Below are the code and all the weights of a small trained network. Each question names an input and a class and asks about switching units off, where a switched-off unit gives its printed mean instead of its output.

import numpy as np


def w(rows, s, z=0):
    codes = np.array(rows[::2]) - 128.0
    scale = np.full(codes.shape[1], s)
    scale[-1] = z or s
    return codes * scale


def norm(h):
    return h / np.sqrt((h * h).mean(-1, keepdims=True) + 1e-5)


def f(y):
    return y / 2 * (1 + np.tanh(0.7978845608 * (y + 0.044715 * y**3)))


def log_softmax(a):
    a = a - a.max(-1, keepdims=True)
    return a - np.log(np.exp(a).sum(-1, keepdims=True))


def net(x, mask):
    res = np.array(x, float).reshape(1, 4) / 4 @ E
    u = 0
    for l in range(2):
        y = f(norm(res) @ A[l][:, :-1].T + A[l][:, -1])
        res = res + np.where(mask[u : u + 6], y, B[l][:, -1]) @ B[l][:, :-1]
        u += 6
    return log_softmax(norm(res)[-1] @ U[:, :-1].T + U[:, -1])


A, B = {}, {}
E = w([
[113,158,170,124,117,121,131,143,100,135],'x0',
[176,17,183,165,113,81,144,140,128,167],'x1',
[185,109,161,153,254,90,143,220,76,217],'x2',
[87,214,151,160,159,130,108,60,185,233],'x3',
],0.01)
A[0] = w([
[112,2,213,165,29,105,130,46,151,172,3],'L0N1',
[117,149,129,160,239,126,93,98,127,222,12],'L0N2',
[154,29,201,137,125,88,127,133,157,198,114],'L0N3',
[127,80,173,137,103,126,103,109,176,164,39],'L0N4',
[133,141,104,142,244,146,113,207,95,91,132],'L0N5',
[97,148,166,131,116,124,119,35,200,193,54],'L0N6',
],0.0088,0.0024)
B[0] = w([
[205,156,108,111,64,63,194,248,114,128,255],'L0N1',
[134,156,161,100,127,190,137,202,254,109,214],'L0N2',
[75,70,106,137,125,140,120,62,109,171,236],'L0N3',
[167,125,119,185,128,90,228,92,105,190,162],'L0N4',
[164,181,79,129,77,116,197,119,34,145,221],'L0N5',
[72,142,68,207,90,148,147,113,43,147,241],'L0N6',
],0.011,0.0072)
A[1] = w([
[88,147,120,173,76,187,79,100,92,55,234],'L1N1',
[58,82,89,207,164,69,152,157,120,162,247],'L1N2',
[133,38,179,126,103,60,130,183,129,144,75],'L1N3',
[183,78,211,108,110,91,153,152,253,146,102],'L1N4',
[122,167,130,210,70,91,102,32,162,216,156],'L1N5',
[111,15,198,172,152,188,148,90,93,201,150],'L1N6',
],0.012,0.0016)
B[1] = w([
[149,38,209,142,186,107,68,84,129,122,255],'L1N1',
[117,189,179,90,127,160,74,63,69,70,219],'L1N2',
[153,135,131,174,123,171,99,158,250,106,217],'L1N3',
[35,155,110,151,156,89,82,110,179,179,174],'L1N4',
[99,138,52,56,192,70,175,161,94,199,239],'L1N5',
[105,80,139,79,162,112,78,45,55,31,187],'L1N6',
],0.011,0.0088)
U = w([
[176,46,185,119,122,140,98,67,67,33,185],'0',
[160,168,73,130,71,104,242,141,19,174,172],'1',
[23,123,132,107,180,102,112,56,127,193,191],'2',
[118,204,165,139,143,216,167,181,213,177,60],'3',
[152,76,134,172,30,101,151,189,244,111,3],'4',
],0.011,0.0016)

Each question gives the input, the list of numbers given to net, and the class t.
The units are the neurons (one row each of A and B). Each row of codes is followed by its name. A weight is (code - 128) times the scale printed after its matrix; where a second scale follows, it is the last column's (A, B and U).
mask holds one flag per neuron, layer by layer. A switched-off neuron (its flag False) gives its mean, the last column of its row in B, instead of its output. The means were averaged over made-up inputs and are rounded, as every weight is.
A unit's drop is (log p(t) with every unit on - log p(t) with that unit switched off) / (log p(t) with every unit on - log p(t) with every unit switched off).
The circuit of an input: a set's keep is (log p(t) with only the set's units on - log p(t) with every unit switched off) / (log p(t) with every unit on - log p(t) with every unit switched off). Starting from all 12 units, units are removed one at a time, each time the one whose removal leaves the highest keep (on an exact tie, the one counted first), for as long as the keep stays at least 0.8.
units of the circuit, in order: the units of the circuit, biggest drop first
most important unit: the unit with the biggest drop
k most important neurons: the k neurons with the biggest drops, biggest first
top k neurons in layer l: the k neurons of layer l with the biggest drops, biggest first
drop of u: that unit's drop, to one decimal
input [-6,4,-2,-2], class 4: most important unit => L0N1
input [3,6,-8,3], class 1: 2 most important neurons => (L0N6 L0N1)
input [4,3,5,0], class 0: 2 most important neurons => (L0N3 L1N6)
input [0,3,-2,0], class 4: top 2 neurons in layer 1 => (L1N3 L1N5)
input [-8,7,8,0], class 0: top 2 neurons in layer 0 => (L0N3 L0N5)
input [-7,-1,0,-2], class 0: 2 most important neurons => (L0N1 L0N4)
input [7,-2,1,3], class 3: 2 most important neurons => (L0N2 L0N3)
input [8,0,-2,-4], class 0: 3 most important neurons => (L0N1 L0N2 L1N1)
input [5,-4,-6,0], class 0: 4 most important neurons => (L1N1 L0N3 L0N4 L1N4)
input [-3,-1,-1,-1], class 0: 2 most important neurons => (L0N1 L0N2)
input [0,8,-3,-1], class 4: 4 most important neurons => (L0N1 L1N3 L0N6 L0N5)
input [5,6,0,-2], class 4: 3 most important neurons => (L0N1 L1N3 L0N6)
input [-5,-3,0,-4], class 0: 3 most important neurons => (L0N1 L1N5 L0N4)
input [7,-7,-8,-3], class 0: most important unit => L1N1
input [7,5,0,-8], class 4: top 2 neurons in layer 0 => (L0N6 L0N1)
input [3,2,-1,-7], class 4: 2 most important neurons => (L0N6 L1N3)
input [-6,-5,-7,0], class 0: top 2 neurons in layer 0 => (L0N3 L0N4)
input [7,-7,4,2], class 3: top 2 neurons in layer 0 => (L0N2 L0N1)
input [-4,-7,1,4], class 3: 3 most important neurons => (L0N2 L0N3 L1N6)
input [8,7,-1,6], class 1: units of the circuit, in order => (L0N1)
input [-1,7,-5,-2], class 4: 2 most important neurons => (L0N1 L1N3)
input [4,3,8,-6], class 0: 2 most important neurons => (L0N1 L1N6)
input [6,-5,8,3], class 3: drop of L0N2 => 1.3
input [-6,0,1,1], class 3: drop of L1N4 => 0.0
input [-6,-7,8,7], class 3: drop of L0N2 => 1.2
input [-6,3,-1,-2], class 4: drop of L0N1 => 1.7
input [6,1,-3,-6], class 4: top 2 neurons in layer 0 => (L0N6 L0N5)
input [2,-7,4,2], class 3: top 2 neurons in layer 0 => (L0N2 L0N1)
